Each row is followed by roughly how far along a hidden order it lies, from 0 to 15. A new part has a new order.
In the rows, zero is written as 128.
[117 122 136 163 121 132 124 110 130 133 134 135 128 126 126 105 134] : 12
[123 140 120 145 143 221 135 133 135 125 122 132 120 131 141 129 135] : 6
[111 129 145 167 121 147 126 110 131 131 123 145 123 126 125 120 143] : 15
[121 127 122 153 111  75 133 134 133 127 119 134 127 126 137 130 131] : 5
[131 127 115 126 119  63 126 143 131 125 124 118 131 127 140 110 119] : 2
[125 145 105 138 147 234 136 147 137 124 118 127 121 133 150 128 131] : 0
[114 132 131 149 110  35 108 129 133 132 130 121 134 123 131  73 119] : 7
[107 141 136 168 121 128 125 129 135 129 116 143 122 125 136 117 141] : 10
[141 115 110 112 120  55 118 134 127 129 145 103 139 126 134  79 108] : 0
[125 139 112 127 132 128 130 150 135 124 116 124 124 128 147 123 125] : 1
[118 127 144 153 117 106 121 114 128 130 130 137 128 125 120 112 137] : 14
[ 87 173 134 155 131 159 108 151 144 122  91 138 118 125 146 101 141] : 8
[104 158 140 147 159 255 102 118 136 134 126 129 118 131 132  91 130] : 14
[134 126 121 125 127 105 130 135 129 127 132 123 129 128 133 117 122] : 4
[115 127 130 167 112  79 126 124 133 131 122 134 127 125 136 109 131] : 8
[110 143 134 172 145 255 136 114 136 131 120 145 116 131 138 135 145] : 12
[126 142 115 120 130 114 127 152 134 124 117 123 125 128 143 119 124] : 2
[114 118 133 178 108  48 127 114 133 133 125 135 130 123 133 106 131] : 9
[115 129 123 174 134 202 139 120 138 129 122 139 121 130 145 125 140] : 7
[109 133 141 174 115 128 131 116 132 129 119 149 123 125 129 132 146] : 13
[117 158 123 120 133 143 116 161 134 120 108 128 122 128 138 114 129] : 5
[121 127 128 153 127 139 128 121 131 131 132 132 126 127 134 111 130] : 8
[120 143 116 135 144 157 114 141 138 129 129 113 127 129 146  80 116] : 2
[113 129 136 156  95   1 116 133 131 129 118 136 132 121 127 101 128] : 8
[117 116 133 168 103  45 129 116 131 132 127 136 131 124 130 117 131] : 9
[139 105 110 139 101   5 137 134 128 125 131 123 136 124 138 124 126] : 1
[101 141 149 153 107  42 102 125 132 129 117 134 129 121 123  86 132] : 14
[108 170 120 117 147 189 102 159 139 123 111 116 123 130 143  78 122] : 3
[120 133 140 129 117  71 110 129 126 130 133 127 130 124 119  93 126] : 11
[118 120 133 168 117 116 129 111 131 133 133 135 128 126 129 110 134] : 10
[ 98 139 149 179 109  95 116 119 134 129 111 147 124 122 129 112 145] : 15
[130 109 127 164 109  84 145 117 127 130 130 139 128 127 130 141 134] : 8
[115 127 125 178 110 102 148 132 135 125 107 151 122 126 141 156 146] : 7
[106 140 140 171 113 125 133 125 134 127 111 154 120 125 132 138 150] : 13
[134 149 113 101 141 190 132 159 130 119 116 127 122 133 137 140 130] : 2
[105 154 128 155 133 172 123 141 139 124 106 139 119 128 143 119 141] : 8
[126 110 117 166 102  25 133 126 132 129 128 129 133 124 139 112 129] : 3
[132 135 107 117 131 112 134 150 134 125 122 121 126 129 147 126 122] : 0
[134 111 109 134  97   1 139 144 128 122 121 126 135 123 138 135 129] : 0
[109 156 124 150 134 194 133 149 138 119  96 141 118 129 143 146 143] : 6
[107 141 135 170 125 164 127 126 136 129 117 145 120 127 137 120 143] : 11
[103 128 140 174 106  53 115 117 135 133 123 136 130 122 131  92 132] : 11
[109 119 143 183 116 118 123  99 132 134 130 136 129 124 127 103 137] : 14
[126 113 107 162 111  80 144 130 135 125 118 129 130 126 148 134 132] : 1
[129 121 125 145 118  90 132 128 128 129 131 129 129 127 131 119 127] : 6
[122 151 113 126 146 226 131 148 135 121 112 130 120 133 142 132 135] : 4
[120 132 124 147 119  89 124 135 133 128 123 128 128 126 136 108 126] : 5
[113 137 139 169 136 236 144 115 132 129 117 154 115 130 132 157 150] : 14
[117 123 140 161 124 139 122 106 130 133 136 134 127 126 122 105 134] : 13
[129 117 113 138  93   1 131 147 131 122 118 125 135 122 138 121 127] : 0
[120 128 131 162 125 151 135 120 132 129 127 141 124 128 134 128 139] : 9
[107 152 146 159 153 255 124 111 134 134 126 143 115 131 127 117 139] : 15
[118 140 123 153 132 175 135 136 136 124 113 139 120 129 142 137 141] : 6
[105 141 139 179 140 241 131 109 138 134 124 147 117 129 137 121 143] : 13
[120 160 110 120 146 205 117 160 137 124 117 120 122 131 146 100 124] : 0
[121 151 113 133 139 195 136 154 135 119 106 135 119 131 145 143 137] : 3
[106 151 137 165 147 255 133 119 136 129 112 147 114 134 136 141 145] : 13
[108 137 143 172 133 201 122 106 134 134 134 139 121 128 129 105 139] : 14
[131 122 116 119 109   6 111 143 130 127 135 108 138 123 134  76 113] : 1
[125 149 123 112 131 130 123 155 132 121 114 128 123 129 136 123 128] : 5
[106 156 139 144 146 231 116 125 135 131 122 134 118 129 132 105 135] : 12
[122 132 112 131 119  55 122 146 135 125 118 117 131 125 148 102 120] : 0
[134 110 122 155 113  72 139 120 128 130 134 130 130 126 131 125 127] : 6
[133 112 125 147  93   1 141 135 124 125 122 140 130 123 127 147 133] : 6
[114 122 140 170 107  80 128 113 130 130 123 143 128 124 125 125 141] : 13
[116 140 129 148 139 191 125 128 134 129 125 134 121 129 137 110 135] : 9
[117 155 116 132 147 235 123 147 137 122 114 126 121 132 143 112 131] : 4
[119 132 119 142 109  28 116 143 134 126 118 120 133 124 139  92 120] : 2
[126 130 121 156 139 227 149 128 133 124 119 144 119 132 141 160 144] : 7
[109 124 147 163 113  89 109 106 131 133 132 129 132 123 121  85 128] : 15
[119 128 134 151 120 113 121 119 130 132 133 131 128 126 127 105 131] : 10
[ 95 157 148 172 137 205 115 119 138 133 115 145 117 127 132 102 141] : 15
[125 131 123 145 131 154 134 128 132 128 126 134 124 129 137 126 132] : 6
[106 164 134 134 133 165 115 142 136 125 111 136 120 127 136 107 136] : 9
[130 123 107 144 132 140 143 132 135 126 123 126 125 128 148 134 127] : 1
[127 103 142 159 106  35 132 101 125 133 139 135 132 123 120 126 131] : 13
[117 134 126 148 120  93 122 135 133 128 121 128 128 126 136 106 127] : 6

Next part:
[142  99 130 102 129 130 128 124 120 127 123 119 118 155 136  87 155 133
 126 188  66 136 112 130 118 127 171 144 154 129 144 128 129 120 133 140
 133 106 117 126 143 200 101 121 165 143 113 153 143 143 123 121 135  24
 107 128 131  87 129 129 130 137 114 143 124 114 139  86 140 138 102 125
 119 122 162 122 117 143  71 136 129 135 128 138 157 153  71 131 136 144
 126 129 130 104 128] : 1
[143  94 139  87 125 128 132 111 123 125 158 108 125 154 162 103 111 140
 127 161 145 126 126 126 107 131 211 160 165 118 133 161  79 123 150 174
 123 173 101 128 125 186  89 123 142 149 121 127 104 145 124 116 133   1
 130 126 144 142 110 131 136 141 127 134 128 113 112  98 142 128 161 124
 133 123 145 112 126 160 101 162 121 123 122 144 145 136  73 134 140 127
 131 139 132 132 136] : 2
[124 123 134 127 123 121 129 134 131 120 159 100 128 115 149 185  30 142
 126 122 171 114 146 128 129 125 101 138 129 120 113 132  84 133 144 150
 109 177 127 125 116 118 107 128 107 140 141  89 107 128 133 122 132 111
 151 123 145 186 110 131 126 140 152 117 126 124 100 136 132 111 201 128
 137 140 102 121 133 135 168 161 128 120 123 136 114 113 129 126 136 116
 133 143 134 109 135] : 8
[130 131 114 182 123 135 133 136 119 147 104 178 148 106  82 150 237 110
 130  86 175 146 101 130 151 127 111 117 120 153 132 120 209 139 112  66
 148  85 149 136 129  96 165 146 103  81 107 152 239  88 125 130 119 231
 123 113 111 129 154 136 126 145  99 108 125 168 158 162 103 144  77 127
 109 139 105 176  88  94 143  64 135 152 139 106 124 129 182 114 115 140
 119 113 125 188 149] : 13
[138 139 135 108 120 124 130 170 123 127 136 114 137 117 112 158   1 154
 116 141 201 106 132 128 138 114  24  67 157 139 121 137 153 113 165 146
  85 193 149 118 118  77 116 143  72 116 139  81 201 122 132 114 121 159
 182 118 124 190 135 130 138 136 164 108 113 128 103 182 121 122 140 128
 131 144 128 141 108 112 149 169 106 114 126  72 125 106 175 150 124 126
 130 157 136 208 152] : 13
[122 192 131  82 140 127 125 161 136 121 105 103 129 143  75 134   1 145
 121 144 112 114 133 125 124 121  46  43 115 129 125 133 109 111 138 138
  84 142 148 114 126  53 152 122  81 117 156  72 148 137 137 130 118 218
 192 133 112 143 137 123 131  91 189 121 121 118 106 157 126 116  85 128
 147 130 146 121 137 113 139 165 102  97 123  83 125 101 185 161 121 122
 131 152 130 210 136] : 11
[ 99 244 122  98 173 137 124 139 145 121  57 138 117 140  54  93 138 117
 121 137   2 140 147 122 127 131 110  47  46 138 139 101 107 116 101  92
 116  65 152 106 134  55 204 115 117  93 138 100 111 122 135 143 110 255
 164 145  85  73 161 135 128  79 147 132 130 121 160 144 127 136  13 134
 164 109 174 118 135  93 122 119  98 102 133  86 134 120 178 147 124 130
 121 120 132 192 118] : 8
[141 118 130 172  95 124 135 149 122 140 150 188 148  77  75 181  13 143
 115  78 255 110 127 128 140 114 110 128 151 146 117 155 163 127 149 142
 115 201 148 134 104  87 119 151  71  90 119 108 226  99 130 105 128 229
 161 111 140 221 137 131 132 172 125  97 108 166 106 212 107 129 201 126
 140 144  82 159  93 105 166 129 121 141 129 103 113  98 230 134 114 118
 127 144 141 213 161] : 15
[158  91 136 109 113 129 126 114 118 126 145 139 127 156 136  82 149 138
 126 177 124 133 106 130 113 125 193 176 172 128 141 153 121 118 135 165
 139 135 117 131 131 209  81 120 177 143  99 147 152 136 123 110 140  41
  95 132 138 127 122 124 131 149  95 150 120 117 140 107 141 147  83 128
 122 123 151 125 112 154  74 133 130 135 126 122 149 137  68 121 130 137
 126 130 130 112 145] : 1
[159  35 124 161 108 131 138 119 108 143 148 190 138 113 135 140 182 114
 130 131 188 128 106 131 132 120 207 184 174 141 137 143 165 138 132 119
 153 121 120 140 136 163 100 145 148 122  94 166 237 110 119 115 131   3
  84 108 131 143 129 132 127 178  64 124 122 158 148 134 121 145 150 119
 113 135 109 148  92 124  81  90 134 166 133 144 141 147 120 114 125 142
 125 127 110 137 137] : 6
[128 136 128 113 125 133 132 155 119 135 115 141 140 120 103 157 110 124
 128 155 148 139 116 132 149 124 143 101 138 140 132 110 164 122 128 101
 127 103 142 116 130  91 141 142  92  95 125 124 187 116 125 130 126 168
 148 113 119 140 145 126 132 129 141 117 116 139 118 158 119 136 118 126
 121 133 129 151  92 109 126 110 122  86 141 102 131 116 169 135 128 135
 125 139 128 174 137] : 10
[131 116 126 132 128 131 127 129 129 131 127 157 129 135 110 111 166 117
 127 118 139 124 122 126 121 128 137 135 123 132 135 141 146 127 130 122
 139 127 125 130 127 128 134 126 138 119 122 145 145 128 126 130 126 141
 123 133 124 125 132 126 125 127 121 135 129 133 135 123 126 137 113 128
 126 116 137 133 124 122 110 115 126 139 129 125 132 133 135 129 123 132
 128 121 125 144 117] : 6
[132  86 127 164 112 123 129 107 123 133 150 165 135 111 133 151 137 127
 126  84 180 123 134 126 125 123 174 163 156 131 126 123 117 133 131 137
 149 129 122 139 118 153 121 138 127 136 118 138 145 116 126 123 131 135
 122 124 137 165 115 128 124 166 111 123 117 135 120 139 121 128 185 128
 115 127 103 130 115 134 135 123 134 149 128 140 115 131 144 115 130 122
 128 137 127 124 126] : 8
[142 127 134 110 123 129 131 145 122 131 130 133 128 133 116 125  80 138
 122 165 157 127 124 128 132 123 129 110 146 132 129 145 138 118 147 132
 110 139 134 125 129 133 120 129 121 120 131 114 173 132 128 118 124 111
 144 119 125 148 135 130 133 127 139 126 119 129 125 137 130 133 135 126
 123 134 137 137 112 123  95 144 118 118 127 105 132 124 139 132 129 130
 127 140 132 160 136] : 8
[165  62 140  83 120 131 133 111 112 127 148 156 120 165 146  92 114 135
 124 200 113 122 117 126 101 122 209 162 171 131 145 156 137 114 149 173
 126 158 108 125 136 211  51 126 179 153 107 147 177 151 122 112 136   1
 102 139 135 111 121 119 130 138 103 147 122 113 127  90 146 137 171 120
 133 114 166 104 126 159  39 156 128 139 123 147 154 151  74 138 138 145
 133 142 131 111 109] : 0
[146 147 125 142 106 135 131 154 132 119 103 153 133  82 145 127  67 160
 133 135 229 157 118 121 119 113  58 133 129 130 123 185 152 121 119 125
 144 131 126 133 118  92 127 155 134 100 133 140 188 107 136 113 111 189
 173 134 171 166 126  96 140 146 192 133  94  96 137 195 118 117 164 128
  71 107 147 121  93 151 122 146 128  69 132 101 124  81 151 142 132 127
 132 140 119 240 164] : 11
[146 124 130 108 120 131 134 163 122 133 113 154 128 139  78 110  84 135
 122 183 138 133  98 130 126 116 131  77 151 148 140 145 169 113 153 125
 112 105 143 117 139 127 115 126 111 111 120 121 224 125 125 118 127 147
 139 124 114 123 147 126 135 125 132 130 118 131 140 143 122 142  76 127
 114 128 156 139  94 118  83 129 112 116 129  94 145 131 136 139 124 140
 123 133 129 184 139] : 8
[125 158 136  96 127 127 128 147 130 123 122 115 124 133  97 124   6 144
 118 152 133 117 134 127 123 118 103  81 135 132 125 145 130 111 145 151
  94 146 141 111 120  99 115 121 101 122 138 105 135 132 133 117 126 162
 164 131 123 148 133 124 135 111 159 126 120 113 108 146 132 124 116 131
 139 124 140 120 129 126 122 165 108 104 125  76 132 113 159 144 125 130
 129 145 130 191 137] : 8
